In the rows, zero is written as 128.
Each row of numbers belongs to one of the objects below and depends on some of the facts about them. Some rows are named. Which object is each other row?

Named rows:
[195 109 135 141  88 123 145  91 140 149 112 149 143 161 177 103 118 160
 107 180  35  85 126 108 124 151 121 123 154  96 143 108 122 123 160 129
 154 113 124 211 136 108 146 146 146 177 167 131 108 122 151 101 180 139
 124] -> sadal
[166 120 126 151 108 140 157  88 150 159 104 148 132 154 146 129 121 147
 107 193  49 108 131 122 142 141 125 138 145 109 137 121 110 126 169 116
 157 115 125 206 106 128 147 140 165 156 153 122 111 140 155  96 179 147
 117] -> stadrama
[134 122 160 152 147 152 175 101 118 171  67  90 141 156  92 139  88 106
 120  78 119 149 158 169 127 155  84 117 111 168  35 114 105 155 128 117
 105 155 155  86 132 141 155 131 166  53  75  63 115 163 114 163 143 171
 130] -> skabel
[110 168 108 128 134 152  55 135 123 103 173 120 122 112 168 126 133 112
 153 138 120 151 146 121 176 158 143  97 115 121 110 135 122 130 114 121
 126 144 136 140 120  95  91 133 132 127 115 137 127 128  90 149 106 125
 120] -> brupam
[121 164 104 122 121 167  77 139 120 104 172 133 128 109 154 143 137 105
 146 149 118 145 138 109 141 153 145 103 126 124 110 118  99 107 101 112
 115 153 126 121 119 107 102 132 129 116 127 121 128 117  97 126  98 118
 111] -> trotok
[121 141  94 119 128 114 126 142 141 144 100 134 136 155 112 133 118 130
 129 103 169  78 110 137 127  91 109 172 120 134 140 125 125 132 118 162
 100 106 109 113 149 146 140 106 131 131 137 126 140 133 151 135 133 131
 126] -> gredrurak
[139 131 121 112 113 136 154 115 129 134 110 131 111 121 116 166 124 138
 127 139 115 125 118 126 121 115 131 165 123 137 144 132 105 128 117 120
 115 127 123 120 109 170 143 113 127 123 133 126 140 113 132 106 125 126
 126] -> stekur
[120  98 133 127 156 157 151 113 118 114  94 118 132 152 127 113 155 142
 131 165 115 130 145 139  81 158 118 154 123 148 117 128 105 132 129 128
 140 144 128 118 114 155 149 119 157 111 150 117 123 156 156  90 124 129
 112] -> stidra
[132 114 133 140 108 130 147 119 133 124 117 125 140 144 162 122 135 137
 125 121 134  71 133 149 101 112 124 158 112 121 150 137 138 145 128 157
 127 118  86 137 143 165 144 126 135 148 153 137 152 117 152 127 128 101
 138] -> grulu
[137 132 143 116 118 128 126 103 134 134 103 110 112 138 140 129 115 144
 133 124 117 125 123 134 145 135 126 154 117 116 126 139 130 150 124 134
 124 122 140 124 127 144 144 100 123 133 126 132 123 133 128 126 140 125
 130] -> plesko
[101 140 167 164 120 154 181  76 149 176  78 105 121 136  69 131  61 100
 120 152  84 167 151 145 200 153 101 131 120  96  51 134 115 141 161  85
 110 112 191 125  91 143 170  96 152  70  75  83  82 168  99 132 165 166
 120] -> dristi
[120 138  93 119 135 111 126 145 138 145 108 139 135 147 106 128 122 124
 131 101 166  85 114 135 130  93 117 168 122 135 143 122 129 129 117 159
 101 110 113 109 148 142 138 111 125 133 134 125 138 135 147 138 132 132
 129] -> lipa
[ 88 153 102 135 149 164  74 154 123  91 178 139 139 117 141 119 155  98
 147 163 136 145 153 113 139 151 142  94 125 121 118 128 117 107 114 113
 128 147 122 133 116  94  98 135 134 121 129 127 122 139 108 124  92 119
 104] -> trifa
[120 139  97 116 132 108 126 147 142 142 107 137 137 149 107 127 119 129
 128 105 173  84 110 136 130  95 115 168 119 133 142 124 126 135 114 163
 103 111 112 113 151 143 136 108 127 136 135 124 138 137 148 131 131 127
 128] -> kegu
[123 115 151 133 113 123 135 119 135 124 112 106 129 132 151 122 116 123
 133 102 143 110 136 152 123 122 120 148 110 108 114 142 149 151 128 150
 128 115 115 121 144 156 143 113 124 127 134 134 136 122 135 147 128 104
 138] -> giron
[120 143  95 121 131 111 131 146 143 147 100 134 140 153 108 128 117 129
 130 105 166  78 111 139 128  93 115 172 123 134 141 124 123 133 115 161
  99 110 107 111 151 143 143 108 127 133 133 122 138 138 150 135 136 132
 131] -> kupler
[127 106 148 126 150 144 131 106 129 118  89 103 125 161 151 102 138 147
 139 145 112 124 149 148 113 170 112 149 119 132 111 136 119 146 133 137
 137 135 141 126 123 142 147 112 151 120 134 134 119 161 146 115 136 134
 125] -> mizek

There are 3 kinds of fact about the objects: ρ, μ, β.
bavi	ρ	mizek; beflir	ρ	klides; beflir	ρ	drafu; beflir	ρ	seskas; beti	ρ	drafu
beti	ρ	skedrik; bratidrar	ρ	brupam; brega	ρ	bratidrar; brega	ρ	trikem; bridrom	ρ	beflir
bridrom	ρ	plesko; brupam	ρ	dobi; bustok	ρ	gosel; drafu	ρ	stekur; dristi	ρ	kliga
dristi	ρ	dobi; fligra	ρ	brega; flisti	ρ	grorusom; flisti	ρ	kotram; flisti	ρ	ziskin
floskur	ρ	klides; floskur	ρ	stidra; fluskiga	ρ	beflir; fluskiga	ρ	stobil; fosku	ρ	skedrik
fosku	ρ	sesik; giron	ρ	klumubi; giron	ρ	kemisko; grabem	ρ	mizek; grabem	ρ	trifa
granem	ρ	giron; granem	ρ	menaskir; groklak	ρ	tafigrol; groklak	ρ	kila; grutabin	ρ	stekur
kemisko	ρ	sesik; kledan	ρ	grabem; kledan	ρ	kila; kledan	ρ	stidra; kledol	ρ	trotok
kledol	ρ	gosel; kleper	ρ	skonas; kliga	ρ	dobi; kliplil	ρ	nodru; kotram	ρ	bridrom
logen	ρ	drafu; lugru	ρ	grabem; menaskir	ρ	floskur; menaskir	ρ	stutal; miflale	ρ	floskur
mizek	ρ	bratidrar; mupe	ρ	bratidrar; nedridek	ρ	seskas; nodru	ρ	lugru; nurebrim	ρ	tules
pason	ρ	seskas; plesko	ρ	dristi; plitrun	ρ	grabem; plitrun	ρ	postom; postom	ρ	sitres
revim	ρ	mupe; revim	ρ	stutal; rire	ρ	beflir; sadal	ρ	mibrun; sadal	ρ	ziskin
sadal	ρ	menaskir; sadal	ρ	stadrama; sekler	ρ	vatal; sekler	ρ	trotok; sesik	ρ	dristi
sesik	ρ	brega; seskas	ρ	tafigrol; sitres	ρ	grabem; sitres	ρ	stidra; skabel	ρ	sadal
skabel	ρ	pason; skapus	ρ	stesan; skedrik	ρ	skogoflom; skogoflom	ρ	trotok; skogoflom	ρ	lugru
skonas	ρ	postom; skugin	ρ	plitrun; skugin	ρ	gosel; stesan	ρ	logen; stipla	ρ	mibrun
stipla	ρ	bavi; stipla	ρ	nedridek; stipla	ρ	sadal; stipla	ρ	trikem; stobil	ρ	klides
stobil	ρ	nodru; sugrar	ρ	tover; tafigrol	ρ	dobi; tidral	ρ	bratidrar; tover	ρ	sesik
trezir	ρ	beflir; trezotros	ρ	dristi; trezotros	ρ	flisti; trikem	ρ	lugru; trikem	ρ	seskas
trole	ρ	beflir; trotok	ρ	klides; trotok	ρ	tafigrol; trovik	ρ	trusun; trovik	ρ	floskur
trovik	ρ	beti; tules	ρ	pason; vigris	ρ	seskas; vulu	ρ	stadrama; ziskin	ρ	dobi
ziskin	ρ	bratidrar; benem	μ	trotok; braka	μ	stesan; bratidrar	μ	zapluzus; brega	μ	gatefan
bridrom	μ	nodru; brola	μ	nodru; brolom	μ	kliplil; dakle	μ	stosko; difan	μ	bustok
dobi	μ	gubrar; dristi	μ	ziskin; droflon	μ	trovik; druskim	μ	groplak; dulus	μ	ziskin
fletubom	μ	groplak; fligror	μ	gubrar; flisti	μ	grabem; flitis	μ	drafu; floskur	μ	bustok
flumir	μ	groplak; fluskiga	μ	groplak; fosku	μ	bustok; giron	μ	vigris; gosel	μ	tralole
gredrurak	μ	trotok; gritan	μ	stosko; groklak	μ	stesan; grulu	μ	grorusom; grutabin	μ	postom
kegu	μ	grineplum; kekla	μ	grineplum; kemisko	μ	beti; kila	μ	fligra; kledan	μ	gubrar
kledol	μ	nurebrim; kledrigri	μ	drafu; klides	μ	tiplek; kliga	μ	skugin; klotam	μ	kleper
klumubi	μ	bustok; kupler	μ	gatefan; lasufli	μ	beti; lezurur	μ	grestan; lipa	μ	trifa
logen	μ	groplak; lubril	μ	grorusom; lugru	μ	fotopek; menaskir	μ	gubrar; mibrun	μ	ziskin
miflale	μ	groplak; mizek	μ	fligra; mufus	μ	kluzur; mupe	μ	stesan; naskis	μ	groplak
nizim	μ	grorusom; nokliklim	μ	trurus; pason	μ	nurebrim; plesko	μ	trezotros; plitrun	μ	gubrar
plonon	μ	nedridek; pogru	μ	nurebrim; revim	μ	zapluzus; rire	μ	gubrar; rofur	μ	fligra
sadal	μ	bustok; sekler	μ	groplak; seklovil	μ	stosko; sesik	μ	grabem; seskas	μ	tralole
sitres	μ	grorusom; skabel	μ	ziskin; skapus	μ	stosko; skipla	μ	beti; skogoflom	μ	gatefan
skonas	μ	brupam; skunes	μ	tralole; sopo	μ	trotok; stadrama	μ	grorusom; stekur	μ	klogrom
stidra	μ	beti; stipla	μ	groplak; stipuflo	μ	gubrar; stobil	μ	vigris; stutal	μ	trifa
sugrar	μ	trole; tafigrol	μ	gatefan; tazas	μ	trotok; tidral	μ	granem; tipin	μ	fetim
tovik	μ	ziskin; trezir	μ	gubrar; trikem	μ	skedrik; trusun	μ	brupam; tufla	μ	kluzur
tules	μ	bavi; vatal	μ	tralole; vulu	μ	fligra; zisiflum	μ	skedrik; zista	μ	groplak
zoflam	μ	nurebrim; benem	β	sopo; brola	β	bridrom; dakle	β	seklovil; difan	β	klumubi
dobi	β	trezir; druskim	β	naskis; dulus	β	mibrun; fletubom	β	sekler; fligror	β	plitrun
flitis	β	kledrigri; floskur	β	fosku; flumir	β	druskim; fosku	β	sadal; gredrurak	β	tazas
gritan	β	skapus; groklak	β	braka; grulu	β	nizim; kegu	β	kekla; kemisko	β	skipla
kledan	β	stipuflo; kledol	β	zoflam; klumubi	β	floskur; kupler	β	tafigrol; lipa	β	stutal
logen	β	fluskiga; lubril	β	stadrama; mibrun	β	skabel; miflale	β	fletubom; mizek	β	kila
mufus	β	tufla; mupe	β	groklak; naskis	β	logen; nizim	β	lubril; plitrun	β	kledan
pogru	β	kledol; revim	β	bratidrar; rire	β	dobi; rofur	β	vulu; sekler	β	zista
seklovil	β	gritan; sesik	β	flisti; seskas	β	skunes; sitres	β	grulu; skabel	β	tovik
skipla	β	stidra; skogoflom	β	brega; skunes	β	vatal; stidra	β	lasufli; stipla	β	miflale
stipuflo	β	menaskir; stobil	β	giron; tafigrol	β	skogoflom; tazas	β	benem; tovik	β	dristi
trezir	β	fligror; trusun	β	skonas; vatal	β	gosel; vulu	β	mizek; zisiflum	β	trikem
zista	β	flumir; zoflam	β	pason

Name these rows:
No name comes twice in this set of rows, the named rows included.
[141 122 118 110 126 145 141 116 127 129 101 122 112 130 117 152 138 121
 124 157 117 132 114 123 111 128 133 165 118 126 129 121 102 130 118 128
 138 143 125 115 113 156 139 107 134 126 144 103 125 130 142  93 135 114
 110] -> klides
[145 145 101 122 107 144  68 150 127  83 197 162 150 133 206 103 160 152
 140 159  99  86 146  95 111 154 152 105 145 115 169 123 127 101 110 138
 114 123  97 161 141  85 105 147 114 166 172 176 145  89 116 115  88 107
 126] -> bustok
[138 108 142 123 139 142 154 101 117 120  94 114 124 148 137 126 136 155
 139 141 107 123 146 138 100 150 118 149 125 154 121 132 104 141 120 124
 124 135 132 119 112 158 150 123 147 114 141 131 133 140 146 104 129 140
 130] -> vatal
[134 168  98 113 117 155  79 135 113 103 182 137 113  99 149 165 133 109
 141 143 117 158 130  98 142 143 154  94 131 141 113 114  94 107  94 105
 115 163 122 128 115 112  93 139 125 121 121 125 135  99  90 131  96 122
 116] -> beflir
[147 118 138 145 116 127 146 119 125 142 107 109 140 144 152 132 126 113
 114  99 131  99 131 157 105 116 107 139 107 129 109 122 136 154 128 159
 137 136  98 135 159 151 138 139 145 131 131 104 137 131 147 154 143 115
 134] -> vulu
[138 117 139 125 113 136 129 124 125 121 109  97 122 132 154 129 130 104
 125 118 133 117 124 142 104 129 123 149 104 114 103 123 129 151 123 148
 143 141 111 120 146 156 145 117 131 131 142 106 131 130 144 137 133  98
 120] -> trikem
[149 135  84 111 117 108 111 141 146 133 111 149 138 164 158 116 137 161
 131 122 140  47 108 124 113  98 129 189 130 127 183 127 123 129 112 177
 109 103  94 143 158 140 135 111 123 175 174 154 155 120 165 115 138 114
 133] -> difan
[108 101 140 141 120 136 151 137 127 108 117 118 142 135 131 108 140 107
 130 133 153 104 137 147  85 120 121 152 112 107 122 129 141 135 125 152
 137 129 102 109 148 154 147 114 132 123 145 117 128 139 148 130 115 101
 122] -> skonas
[121 157 114 132 125 139  76 154 115 109 189 136 146 114 158 118 132 111
 138 118 125 137 146 113 147 148 134  73 133 130 109 116 127 114 115 118
 115 143 128 134 135  81  98 159 123 121 115 133 132 115  92 155 100 133
 125] -> granem
[145 155  85 101 132 127 100 123 139 141  86 111 112 149 121 154 125 107
 133 119 144 104  96 128 134 111 128 190 113 127 124 113 102 141 104 157
 120 135 121 113 149 152 137  92 136 135 143  94 131 141 153 124 150 117
 112] -> seskas
[130 142 103 115 135 116  91 140 144 137  94 112 125 156 130 115 121 121
 137 106 161  94 112 140 144 115 120 177 111 109 122 124 130 143 117 170
 122 120 128 114 159 131 138  92 129 141 139 118 122 147 150 138 148 121
 123] -> mupe
[102 167 116 128 129 143  61 138 129 101 184 129 122 104 160 126 126 119
 156 132 129 146 150 117 178 154 147  93 125 120 119 139 128 122 114 114
 116 135 140 132 117  94  99 133 119 128 117 155 128 121  89 150  96 125
 129] -> tover

The same objects again, as new rows of numbers:
Named rows:
[134 133 162 112 181 170 135 133 118 127 139 132 121 121 136 127 136 128
 135 126 111 133 154 117 112 133 126 136 124 128  94 104 120 164 157 158
 124 113 131 140 149] -> stutal
[154 147 103 160 179 193  90 178 118 143 103 124 115 143 183 124 127 169
 191 157 115 147 137 125 187 157 137  93  97 144 126 129 123 129 130 127
  88 114 105 171 132] -> fosku
[146 142 102 171 177 204  98 168 143 147 103 129 130 155 194 123 126 164
 190 152 119 133 131 112 186 142 111  83 101 139 120 113 106 130 142 142
  88 115  91 180 110] -> sadal
[134 105 115 115 111 115 139 140 137  95 137 145 129 132 122 143 142 139
 126 146 144 126 161 137 126  87 169 120 143 134 141 161 126 109 101 111
 145 145 138 133 113] -> kliplil
[123 130 140 117 152 169 116 129 128 125 112 141 123 112 138 134 129 141
 131 126 122 138 153 126 127 129 129 123 144 114 110 114 129 142 156 141
 128 103 136 118 144] -> brolom
[125 141 156 104 165 172 134 137 115 120 132 141 106 124 128 137 136 148
 142 136 107 140 160 129 110 134 144 143 138 122  93 107 114 154 156 157
 132  95 131 126 148] -> tazas
[126 141 156 103 165 172 135 137 111 117 133 142 107 122 128 138 136 148
 142 137 106 141 159 126 108 134 146 141 139 124  95 109 116 154 155 156
 132  96 131 126 151] -> skipla
[122 147 153 118 170 170 128 119 133 114 133 147 112 135 137 128 131 142
 133 124 108 132 164 130 115 138 124 132 140 116  91  96  97 147 155 168
 121  98 124 127 140] -> stidra
[128  98 127 109 127 112 161 134 145  94 139 144 119 124 137 140 143 131
 115 128 135 139 172 127 115 100 157 127 150 119 115 159 124 119 105 123
 140 147 131 142 103] -> beti
[111 155 146 111 159 169 116 128 139 124 112 155 119 135 142 136 140 145
 149 129 100 128 158 141 120 136 136 131 153 115  97 104 112 138 157 154
 123 103 112 140 125] -> lasufli
[111 232  79 123 157 195  58 114 203 123  38 173 171 145 173 111 186  61
 138 132 146 145 131 159  99 128 142  98 161 116 101  48  97 121 133 111
 105 129  87 156  75] -> naskis
[134 133 154 105 165 168 140 140 101 121 144 127 114 110 120 135 131 144
 143 139 116 147 151 116 112 135 153 144 123 132 101 106 122 159 149 147
 135  97 144 122 161] -> mufus
[ 81 160 158 130 145 137  96 136 122 122 109 116 125 132 157  91 146  91
 145 130  90  64 125 143 169 120 116 152 161 142 153  24 155 124 161  95
  98 105 136 154 122] -> dristi
[120 147 149 116 161 167 121 136 127 123 124 143 119 127 136 133 138 139
 146 133 108 132 154 132 121 134 138 131 138 121  98 104 115 147 154 147
 124 100 126 135 139] -> braka
[133 101 115 116 110 117 148 147 136 105 138 146 130 127 124 144 143 133
 133 145 141 129 158 130 123  86 170 122 148 129 138 160 134 118 104 107
 146 145 139 137 105] -> trole
[171 121 139 138 231 192 107 172 107 146 125  91 111 123 194 116 120 152
 147 127 120 159 142  93 172 166 112  94  62 151 100 132 133 158 128 147
  80 128 108 183 160] -> klumubi
[125 132 134 120 150 171 104 141 123 127 111 152 119 114 133 143 131 142
 140 138 115 136 143 131 119 118 135 124 148 117 127 122 139 142 166 130
 127 112 136 120 151] -> tidral

Which object is each row?
No name comes twice in this set of rows, the named rows included.
[151 138  83 105 140 143 131 127 156  92 112 136 151 113 138 126 164  70
  92 141 188 168 144 111  78  82 175 115 127 144 124 126 115 132  91  96
 142 160 136 134 105] -> groplak
[119 151 149 119 163 169 122 119 146 113 123 155 122 143 141 128 141 138
 139 122 110 121 168 138 123 136 121 128 151 114  91  93  99 142 157 168
 115 104 118 136 125] -> kila
[112 118 136  91 138 190 117 135 150 144 110 126 138  99 146 159 123 156
 140 125 129 121 111  94 121  98 121 125 141 127 113 110 122 141 159 161
 164  85 114 133 129] -> tules
[130  99 122 115 119 112 145 138 144  99 139 140 127 124 132 141 144 131
 117 133 134 134 163 126 122  96 164 122 139 130 132 162 125 117 102 110
 141 144 135 142 107] -> trovik
[130 100 117 107 117 120 142 142 146 106 140 141 128 126 127 150 143 136
 127 139 140 120 150 120 117  81 163 124 143 137 139 161 129 115 110 115
 152 145 126 142 112] -> vigris
[137 137 153 108 158 170 141 143  96 119 141 129 114 116 116 131 129 146
 150 142 124 143 157 123 120 133 157 142 126 133 100 104 119 157 149 148
 137  95 146 115 162] -> stobil
[136 103 120 119 124 116 141 146 139 104 144 150 129 132 128 145 145 122
 126 145 139 124 161 129 117  79 156 125 145 132 142 166 138 126 117 109
 135 161 131 145 114] -> trezotros
[113 117 139 128 137 167 152 129 122 124 108 142 122 103 152 121 127 128
 143 120 122 157 163 121 136 147 132 129 151  86  87 102 123 151 151 134
 129 107 152 120 113] -> stekur
[131 166 182 148 151 132  98 105 169 198 118 165 203 114 151 124 162  94
 191 112 118  83 146 149 123 123  95 100  92 101  99 128  97 164 179 140
 151  86 127 142 114] -> stadrama
[164 131 110 167 183 199 115 166 112 140 120 115 116 140 178 119 117 168
 179 152 126 152 141 106 188 158 128  95  86 145 116 119 108 140 132 140
  93 106 116 160 136] -> floskur
[133 135 152 106 167 167 127 149  99 129 142 134 113 109 119 143 135 142
 143 146 108 144 145 117 104 125 153 143 123 138 108 115 130 166 156 138
 133 101 134 128 170] -> revim
[ 96 247  61 133 131 197  37 115 221 124  14 194 179 163 179 112 196  65
 162 142 138 134 132 184 112 127 151  89 181 104 110  47  97 104 135  98
  98 130  75 163  48] -> fluskiga
[ 89 143 127 160 130 180  88 126 149 145 147 110 160 130  55 173 141 116
 154 102  84 164 133 147 155 151 136  98 155 102  81  71 152 156 130 159
 122 149 100 140 144] -> fligror
[137 103 122 115 123 115 149 135 140  96 147 142 129 131 129 136 141 127
 118 135 147 125 167 129 127  87 156 118 143 129 129 152 124 115 105 122
 141 149 135 136 108] -> nodru
[ 84 143 160 114 138 147 111 145 109 132 128  94 118 108 146 111 135 113
 142 138 101  72  97 111 152 108 133 165 144 158 158  30 152 135 155  99
 129  75 139 147 142] -> skabel

